Each row is followed by its group and then its class within the group.
0.30; 0.56; -0.73; -1.19; 1.07; -0.02; 0.36; -0.52; 0.75; 0.44; -0.43; 1.97; -0.02; 0.27; 0.70; 0.63; 1.45; 0.31; -2.67; -0.28; -0.79; -0.41; -1.91; -0.81; 0.40; -0.13; -0.17; 1.29; -1.78; 1.47; -0.09 | (48).S
-2.32; -0.45; 1.02; -0.65; -2.06; -0.05; 0.51; 1.49; -1.60; 0.25; 0.34; -0.77; 1.15; 0.39; -0.07; -0.16; 0.40; 0.15; 1.44; 0.22; -0.06; 0.37; 2.44; -1.19; 0.54; 0.14; -1.36; -0.16; -1.85; 0.82; 0.69 | (51).J
1.15; -1.07; -1.83; 0.07; -0.86; -1.00; 0.38; 0.53; 0.06; 0.61; -0.17; -0.28; 0.39; -0.05; 0.73; 0.39; 0.20; -0.14; -0.59; 0.40; -0.51; -1.32; 0.69; -1.45; 0.13; -0.07; 0.29; -0.70; -2.15; 0.51; 0.10 | (51).M
-1.41; -0.24; 0.28; -1.45; -1.03; 0.00; 0.13; 0.18; -0.18; -0.52; 0.03; -0.55; -0.28; 0.85; -0.21; -0.23; -0.40; 0.09; 1.45; 0.17; -0.72; 0.94; -1.61; -0.50; -0.92; -3.77; -0.68; 1.03; -1.38; 1.07; 1.21 | (51).J
-2.19; -0.82; 0.54; -1.91; 1.35; 0.22; -0.54; -0.78; 0.49; 0.13; -1.43; 2.36; -1.04; -0.02; 0.04; 0.09; 0.59; 0.54; -0.46; 1.46; 0.47; -0.71; -2.15; 0.60; -0.07; 0.25; -0.61; -0.67; -0.79; 3.09; 0.36 | (48).S
-2.41; 0.44; -0.92; 0.04; 0.51; -0.76; 0.05; -0.35; 0.45; 1.97; -0.62; 3.72; -0.60; -0.20; 1.37; 0.10; -0.18; 0.27; -1.05; -0.43; 0.41; -0.17; -3.05; 0.23; -0.13; -0.66; -0.64; -0.65; -0.85; 1.69; 0.13 | (48).S
-0.59; -0.96; 1.15; -0.68; 2.01; 0.36; 0.25; 0.30; 0.38; -0.58; -0.31; 1.76; -0.64; -0.43; 0.39; 0.91; 0.32; 0.11; -0.63; 0.01; -0.04; 0.49; -4.07; 0.07; -3.05; 0.37; -0.04; -0.41; -0.90; 1.78; 0.88 | (51).J
-4.82; 0.80; 0.74; -0.47; -1.90; 0.55; 1.43; 0.77; -1.82; 1.17; 0.22; 0.79; -0.10; -0.74; -0.51; -0.20; 0.24; -0.18; 1.33; 1.02; 0.48; 0.53; -0.54; -1.33; -0.42; -0.54; -1.20; -0.40; -1.45; 1.71; 1.21 | (51).J
-2.29; 0.78; -0.28; -0.21; 2.33; -0.91; 0.20; -0.94; -0.01; 0.15; -0.72; 1.93; -1.08; -0.51; 0.61; 0.16; 0.64; 0.72; -3.57; 1.61; -0.60; -0.35; -2.72; -0.34; -0.92; -0.10; -0.42; -0.18; -2.09; 2.00; -0.43 | (48).E
1.37; -0.19; -0.77; 0.36; -1.11; -0.11; -0.01; -0.96; 1.94; 0.47; -0.15; 1.46; 0.98; 0.84; 1.02; 0.80; 0.57; 0.47; -2.11; 1.17; 0.72; -1.06; -0.33; 0.68; 0.02; -0.23; 0.99; 0.03; -1.25; 1.56; -0.26 | (48).E
1.70; 0.01; -0.97; 0.56; 0.95; -0.39; -0.46; 0.11; 0.63; 0.27; -0.84; 1.51; 0.12; -0.72; 0.87; 0.18; 3.68; 0.41; -1.88; 1.74; -0.25; -0.87; -1.70; -0.30; 0.05; 0.39; -0.01; -0.33; -1.65; 2.46; 0.52 | (48).S
0.01; 0.64; 0.82; -0.93; 1.16; 0.27; 0.57; 0.68; 0.82; 0.54; -0.01; 0.22; 0.45; -0.21; -0.11; -0.44; 0.57; 0.12; 0.62; 1.34; -0.20; 0.59; 0.04; -0.05; -1.49; 0.16; -0.29; -0.35; -0.79; 1.66; 1.68 | (51).J
-0.18; 0.20; -0.01; -0.18; -0.63; -0.08; 1.11; 0.46; 0.17; 0.23; -1.69; 1.32; 1.11; -0.24; -0.43; -0.23; -0.33; 0.23; -1.30; -0.39; -0.13; 0.19; -0.15; -0.73; 1.53; -0.96; -1.14; -0.68; -1.01; 0.01; 0.98 | (48).E
2.71; -0.69; -0.33; -0.15; -3.11; 0.09; 0.80; 0.37; 0.82; -0.65; 0.38; -0.91; 1.46; -0.81; 0.75; 0.07; 1.96; 0.01; -0.01; 1.45; 0.79; -1.10; 0.79; -0.33; -1.29; -0.16; 0.07; -0.01; -3.08; 2.57; 0.21 | (51).J
-2.72; -0.54; 2.04; -0.96; 2.16; 0.51; 3.07; -0.01; -0.89; 0.02; -1.43; 0.75; -1.16; -0.66; -1.87; -0.01; -0.06; -0.29; 0.42; -0.12; -0.92; 0.91; -2.77; -0.62; -2.01; -0.72; -0.13; -0.09; -0.76; 2.07; 0.81 | (51).M
-1.29; 0.02; -0.05; -0.27; -1.94; -0.32; 0.14; 0.35; -0.21; 0.08; -0.19; 0.04; 1.14; 0.36; 0.00; 0.01; 0.25; -0.01; 0.27; 0.18; -0.78; -0.75; 1.79; 0.27; 1.78; -0.83; -0.75; 0.18; -0.26; 0.71; 0.32 | (48).S
-2.37; 0.15; 2.42; -0.63; 0.39; -0.23; 0.76; 0.82; -1.41; -0.21; -0.24; 0.46; -0.32; -0.29; -0.36; 0.25; 0.58; -0.08; 0.59; 1.06; 0.42; 0.39; -0.61; -0.37; -1.91; 0.02; -0.38; 0.51; -1.94; 3.26; 0.64 | (51).J
-3.23; 0.84; -0.26; -0.03; -2.26; -0.86; 1.06; 0.45; -1.35; 1.29; -2.54; 1.55; -0.28; 0.01; 0.03; -0.29; 0.05; 0.00; -1.57; 0.11; -0.73; -1.59; -0.41; -0.37; 0.20; -2.27; -1.55; 0.14; -1.23; 1.11; 0.15 | (48).S
5.79; -0.89; -0.80; -0.22; 1.48; -0.28; 0.18; -0.54; 2.32; 0.35; -0.72; 0.62; -0.10; -0.70; 1.01; 1.10; 1.86; -0.29; -1.06; 2.61; -0.24; -1.06; -1.76; 1.21; -1.29; 0.97; 0.77; -1.22; -3.82; 2.81; -0.16 | (51).J
1.24; -0.38; -1.04; -0.01; -2.23; -0.31; -0.21; -0.13; -0.50; 0.21; -0.36; 1.74; 1.30; -0.86; 0.14; 0.18; 0.07; 0.80; -1.84; -0.30; -0.14; -1.03; -0.02; -0.63; 0.97; -0.45; -1.11; -0.17; -1.61; 1.14; -0.21 | (48).S
-2.21; 0.47; 0.22; -1.03; -0.34; 0.07; 1.38; -0.30; -3.13; 0.74; -0.66; 1.25; -0.15; -0.41; 0.73; 0.21; 0.86; -0.17; 0.51; 0.85; 1.30; 0.40; -3.34; -0.40; -1.39; 0.73; -0.05; -0.26; -1.14; 2.32; 0.42 | (51).J
-2.87; 0.70; -0.81; -0.38; 0.75; 0.84; 0.84; -0.94; 0.16; 0.26; -0.80; 2.06; -0.70; -0.36; 0.23; -0.11; 0.68; 1.06; -0.60; -0.27; -0.62; -0.54; -3.03; -1.01; -0.81; -0.23; -0.73; 0.17; 0.03; 0.67; 0.16 | (48).S
-1.32; 0.09; -0.04; -0.11; 0.44; -0.49; 1.28; 0.86; 1.73; -0.55; 0.19; 1.71; 0.23; -0.20; 0.20; 0.80; 0.40; -0.02; 1.00; -0.29; 0.31; 2.32; -1.72; -1.17; -2.78; -0.39; 0.01; -0.17; -0.13; 2.40; 1.83 | (51).J
-4.17; 0.12; 0.32; -1.84; -0.05; 0.40; 1.56; 0.78; -0.23; 0.23; 0.10; 2.69; -1.17; -0.50; 0.13; 0.58; 0.66; -0.09; 2.23; 0.18; 0.44; 1.05; -2.16; -1.37; -2.76; -0.53; -0.66; -0.15; 0.56; 1.35; -0.93 | (51).J
-1.10; 0.20; 0.00; -1.32; 2.73; 0.28; 0.52; -0.17; 0.73; 0.07; -1.32; 1.57; -0.22; 0.03; 0.73; 0.34; 0.82; 0.26; 0.36; -0.50; -0.24; 1.46; -2.43; -0.52; -1.01; -0.86; -2.14; -0.39; -0.61; 2.55; 0.13 | (51).M
-0.91; 0.21; -0.24; -2.11; -0.64; -0.13; 0.80; 0.09; 0.04; 0.01; -0.11; 1.42; 0.02; -0.37; 0.73; 0.74; 0.71; 0.20; -1.28; 2.53; -0.77; -1.28; -0.34; -1.82; 0.26; 0.28; -0.66; -0.12; -3.35; 2.87; 0.12 | (48).S
5.46; -0.72; -0.83; -0.04; 0.01; 0.28; -0.05; -1.20; 1.19; -0.45; 0.30; 2.50; 1.24; -0.57; 1.31; -0.06; 0.50; 0.13; -2.85; 0.19; -0.19; -1.40; -1.60; 0.84; -0.10; 0.35; 0.66; -0.57; -2.52; 1.56; -0.11 | (48).E
0.59; -0.82; -0.53; 0.11; 0.73; 0.37; 0.02; -0.66; 0.79; -0.16; -1.27; 2.14; 1.37; 0.19; 0.54; 0.13; 1.64; 0.02; -2.55; 2.54; 1.65; -0.95; -0.32; 0.16; -0.50; 0.14; -0.48; 0.57; -4.20; 3.52; 0.27 | (48).S
-0.73; -0.49; 0.90; -0.34; -0.88; 0.12; -0.36; 0.20; 0.14; -0.02; -0.02; 1.12; 0.34; -0.03; -0.22; 0.33; -0.30; 0.41; 1.05; 0.73; -1.08; -0.05; -0.04; -1.08; -0.53; 0.58; -0.60; 1.22; 0.39; 0.14; 0.58 | (51).M
2.18; 0.02; 0.12; 0.90; -0.12; -0.54; 0.85; 0.36; 0.71; 0.30; -0.35; 2.26; 0.92; -0.47; 1.07; 0.57; 0.50; 0.64; -2.17; -0.26; -0.06; -0.85; -1.32; 1.03; -0.68; -0.41; 0.32; -0.73; -1.90; 2.61; -1.66 | (48).E
-1.51; -0.89; -0.52; -0.55; -0.08; -0.63; -0.75; 0.46; 1.08; 0.51; -0.88; 2.07; -0.99; -1.06; 0.04; 0.55; 0.34; -0.41; 0.32; 1.87; -0.40; -1.18; -2.73; -1.16; -1.30; -0.24; -0.35; -0.25; -0.10; 2.58; 0.38 | (48).E
-0.83; 0.00; 0.44; -2.77; 0.77; -0.37; 0.66; 0.02; -0.44; 0.07; -0.39; 0.24; 0.83; -0.01; -0.10; 0.22; 0.06; 0.50; -0.44; 1.42; -0.62; 0.68; -1.84; 1.08; -1.54; -0.19; -1.06; -0.57; -2.53; 3.02; 0.62 | (51).J
4.00; -1.05; 1.51; 0.08; -1.72; -0.05; 0.98; 0.74; -0.17; -0.15; 0.03; -0.22; 1.09; 0.04; 0.70; -0.13; 1.60; -0.28; 0.52; 1.40; 0.81; -0.39; -1.47; 0.71; -1.11; 0.06; -0.36; -1.81; -2.22; 3.89; 0.85 | (51).J
2.66; -1.08; -0.24; 0.26; 0.27; 0.17; 1.24; 0.20; -0.91; -0.93; 0.13; 1.20; 1.01; -0.15; 0.50; 0.54; 1.47; -0.72; -1.07; 3.25; -0.05; -0.43; -2.37; 0.84; -2.79; 0.78; -1.12; 0.35; -3.46; 2.83; 0.63 | (51).J
-0.42; -0.55; 1.11; -0.39; -1.83; -0.44; 0.66; 0.68; -0.09; -0.58; 0.34; -0.12; 1.34; 0.03; -0.75; 0.15; 0.80; -0.82; 0.00; 0.28; 0.35; 0.34; -0.61; -2.18; -0.57; -0.72; -0.03; -0.33; -0.37; 1.91; 0.55 | (51).J
1.28; -0.62; 0.15; -0.46; 0.39; 0.29; -0.27; -0.21; 0.55; -0.33; 0.48; 3.11; 0.61; 0.27; 0.30; 0.54; 0.79; -0.69; -3.12; 1.79; -0.17; -0.74; -1.28; -0.40; -0.52; -0.03; -0.64; -0.20; -2.02; 2.50; 0.90 | (48).E
0.40; -0.54; -0.99; -0.98; 0.91; -0.26; 1.12; -0.50; 0.63; 0.13; -1.05; 2.84; 0.16; -1.38; 2.38; 0.80; 2.11; 0.34; -2.20; 2.00; -0.23; -0.92; -3.98; -0.54; -1.62; 0.02; -1.00; -0.88; -2.94; 2.93; 0.46 | (48).E
0.58; -0.33; -2.16; -1.82; 1.32; -0.04; -0.40; -0.35; 0.51; -1.02; -0.89; 1.71; 0.05; -0.02; 1.06; 0.64; 1.48; 0.05; -1.92; 1.12; 0.81; 0.09; -2.10; -0.26; -0.76; -0.14; -0.88; -0.50; -1.79; 2.62; 0.55 | (51).M
-2.40; 0.60; 1.14; -1.26; -0.07; 0.19; 2.75; -0.88; -1.12; -0.36; -0.14; 0.36; 0.11; 0.50; 0.01; -0.21; 0.81; -0.20; 2.03; -0.20; 0.51; 0.60; -2.11; -1.00; -2.58; 0.35; -1.01; -0.31; -1.88; 2.56; 0.81 | (51).J
2.19; -0.24; -1.11; -0.12; 0.73; -0.47; -0.10; -0.58; 1.28; -0.03; 0.01; 2.47; 0.19; -0.67; -0.45; 0.42; -0.12; 0.49; -1.93; -0.38; 0.15; -0.64; -2.06; -1.10; 0.36; -1.31; -0.95; -0.23; -0.12; 0.91; 1.82 | (48).E
-3.43; -0.44; -0.35; -0.62; -1.21; 0.18; 0.62; -0.10; 0.02; 0.91; -0.83; 1.62; -0.53; -0.57; 0.84; 0.03; 0.64; 0.35; 0.45; 1.44; 0.24; 0.06; 1.05; -1.11; -0.16; -0.40; 0.33; 0.32; -2.39; 1.42; -1.42 | (48).E
-0.89; -0.06; -1.06; -0.42; -0.08; 0.19; 0.04; -0.35; 0.53; 0.74; -0.89; 2.53; -0.62; -1.07; 0.63; 0.74; 0.60; 0.45; -0.82; 0.22; -1.32; -0.56; -2.12; -1.57; -0.23; -0.50; -0.06; -0.90; 0.29; 1.08; -0.25 | (48).S
-0.91; -0.32; 1.18; -0.43; -1.31; -0.70; 0.93; 1.62; 0.10; -0.13; -0.16; 0.44; 0.83; -0.20; 0.60; 0.12; 0.82; -0.37; 0.95; 1.03; 0.92; 0.63; 1.19; -1.00; 1.43; 0.17; -0.49; 0.00; -0.58; 2.07; 0.38 | (51).M
-2.83; 0.32; -0.02; -0.42; 0.02; 0.10; 0.72; -0.09; 0.64; 0.51; -0.57; 1.21; -0.07; 0.56; 0.03; 0.07; 0.00; -0.41; -0.30; -2.05; 0.59; 1.00; -2.59; -0.62; -0.01; -0.69; 0.12; 0.26; 0.73; 1.71; -1.42 | (48).E
-2.78; 0.73; -0.39; -0.06; 0.99; 0.94; 0.11; -0.52; -0.76; 0.78; 0.24; 2.70; -0.96; -0.79; 0.28; 0.50; 0.03; 0.67; 0.86; -0.54; 0.38; 0.67; -2.88; -0.99; -2.07; -0.81; -0.92; -0.23; -0.38; -0.07; 0.41 | (48).E
-0.12; -0.64; -1.04; -1.11; 0.47; 0.15; 1.04; -0.33; -0.09; -1.09; -0.53; 2.62; -0.15; -0.22; 0.40; -0.75; 0.82; 0.45; -0.50; -0.58; -0.79; -0.43; -0.11; -0.92; 0.08; -0.46; -0.44; 0.69; -0.44; 0.76; -0.66 | (48).E
-3.73; 0.97; 0.70; -0.42; 1.74; -0.10; 0.54; -0.76; -0.15; -0.71; -1.25; 2.56; -1.95; -0.54; 0.02; 0.76; 0.13; 0.60; -0.48; -1.84; -1.14; -0.09; -4.03; -0.41; -1.13; 1.09; -0.29; -0.73; 0.74; 1.86; -0.20 | (48).E
7.48; -2.19; -0.62; -0.75; 1.23; -0.77; 0.73; 0.83; 0.59; -1.24; -0.05; 0.31; 3.13; 0.12; 1.44; 0.10; 1.81; 0.24; -1.89; 1.60; 1.19; -0.79; 1.78; -0.72; -0.11; -0.34; 0.85; 0.01; -5.32; 3.52; -0.61 | (51).J
1.84; -0.51; -0.17; -0.78; 1.22; 0.12; 0.84; -0.55; 0.98; 0.28; -0.06; 1.23; 0.67; -0.72; 0.01; 0.26; 0.42; 0.09; 0.08; 1.61; 0.85; -1.26; -1.25; 0.60; -1.49; 0.30; -0.50; -0.22; -2.22; 2.31; 0.00 | (51).J
-1.16; -0.46; 0.28; -2.36; -0.17; -0.56; -0.05; 0.57; 0.41; -0.52; 1.11; 0.94; 0.15; -0.61; 0.56; -0.31; -0.24; 1.18; -0.09; -0.43; -0.98; 0.25; -0.43; -1.26; -0.13; -0.03; -1.00; 0.04; 0.41; 1.41; 0.50 | (51).M

Each row is followed by its group and then its class within the group.
0.67; -0.73; 0.19; -0.50; -0.29; 0.53; -0.42; -0.48; 0.77; -0.25; 0.16; -0.03; -0.03; 1.42; 0.71; -0.59; -0.54; -0.02; 0.40; 0.52; 0.19; 0.26; -0.37; -0.55; -0.26; 0.25; 0.15; 0.54; -0.56; 0.05; 0.12 | Z167.B
0.71; -0.35; 0.44; 0.47; -0.51; 0.09; 0.00; 0.65; -0.08; 0.45; -0.02; 0.04; 0.02; 0.71; -0.66; 0.07; -0.27; -0.31; -0.36; -0.42; 0.04; 0.44; -0.26; 0.10; -0.25; -0.40; -0.47; 0.02; 0.47; 0.35; -0.54 | Z799.V
0.92; -1.23; -0.06; -0.90; -0.22; 0.51; -0.58; -0.23; 0.36; 0.21; 0.39; 0.10; 0.23; 2.24; 0.24; -0.19; -0.61; 0.06; 0.28; -0.05; 0.44; 0.91; -2.06; -0.02; -0.45; 0.44; 0.02; -0.05; -1.62; 0.21; -0.38 | Z167.Y
1.89; -0.63; 0.08; 0.16; -0.57; -0.23; -0.27; 0.09; 0.97; 0.60; -1.52; -1.09; -0.13; 0.88; 0.31; 0.53; -0.68; -1.00; -0.58; 0.40; 0.40; 0.05; 0.00; 0.15; -1.03; -0.28; -1.47; 0.04; 1.94; -0.30; 0.70 | Z799.D
0.57; -0.65; 0.58; -0.46; -0.29; 0.34; 0.09; -0.06; 0.29; -0.17; 0.26; 0.21; 0.07; 0.47; 0.62; -0.09; -0.19; -0.33; 0.22; 0.48; 0.11; -0.14; 0.04; -0.24; 0.17; 0.30; 0.49; 0.78; -0.62; 0.13; 0.22 | Z167.B
1.19; -0.50; 0.21; 0.81; -0.77; -0.12; 0.08; 0.90; 0.28; 0.68; -0.14; -0.29; 0.14; 0.79; -0.28; 0.03; -0.17; -0.09; -0.56; -0.17; 0.46; 0.59; 0.48; -0.20; -0.33; -0.17; -0.70; 0.10; 0.65; -0.10; -0.55 | Z799.V
2.71; -2.13; 0.09; -0.87; -0.84; 0.51; -0.16; 0.15; 0.50; -0.27; -0.30; -0.15; 0.16; 1.79; 0.30; 0.11; -0.46; -0.56; 0.33; 0.99; 0.28; -0.31; 0.09; 0.73; -0.32; 0.72; 0.08; 0.95; -0.99; 0.34; -0.05 | Z167.Y
1.79; 0.13; 0.30; 0.31; -0.81; 0.06; -0.39; 0.03; 0.78; 0.56; -0.13; -0.19; -0.25; 1.21; 0.26; 0.50; -0.68; -0.24; -0.49; 0.04; 0.07; 0.47; 0.26; -0.35; -0.65; -0.17; -0.39; -0.08; 0.48; 0.00; 0.31 | Z799.D
-0.34; -0.07; 1.16; -0.32; -0.46; 0.22; 0.07; -0.46; 0.39; -0.10; -0.13; -0.50; 0.00; -0.68; -0.10; 0.40; -1.07; 0.05; -0.25; 0.46; -0.48; 0.19; -0.57; -0.26; 0.27; 0.01; -0.33; 0.35; 1.91; -0.13; 0.13 | Z799.V
1.51; -0.33; -0.05; 0.23; -0.57; -0.15; -0.72; 0.00; 1.18; 0.71; -0.12; -0.44; -0.46; 1.90; 0.17; 0.85; -0.82; 0.07; -0.68; -0.03; 0.73; 1.01; -0.04; -0.41; -0.90; -0.05; -0.76; -0.32; 0.37; 0.09; 0.40 | Z799.D
0.61; -0.39; -0.11; 0.20; -0.49; 0.08; -0.40; 0.42; 0.31; 0.75; 0.10; -0.11; -0.25; 1.31; -0.45; 0.35; -0.69; -0.12; -0.24; -0.13; 0.36; 0.93; 0.21; -0.24; -0.35; -0.04; -0.66; -0.29; 0.24; 0.09; -0.12 | Z799.V
2.21; -0.32; 0.43; 0.13; -0.64; 0.14; -0.37; 0.28; 1.02; 0.71; -0.33; -0.49; -0.18; 1.25; 0.09; 0.11; -0.50; -0.44; -0.89; -0.19; 0.11; 0.69; 0.16; -0.11; -0.91; -0.37; -0.90; -0.07; 1.06; -0.09; -0.59 | Z799.D
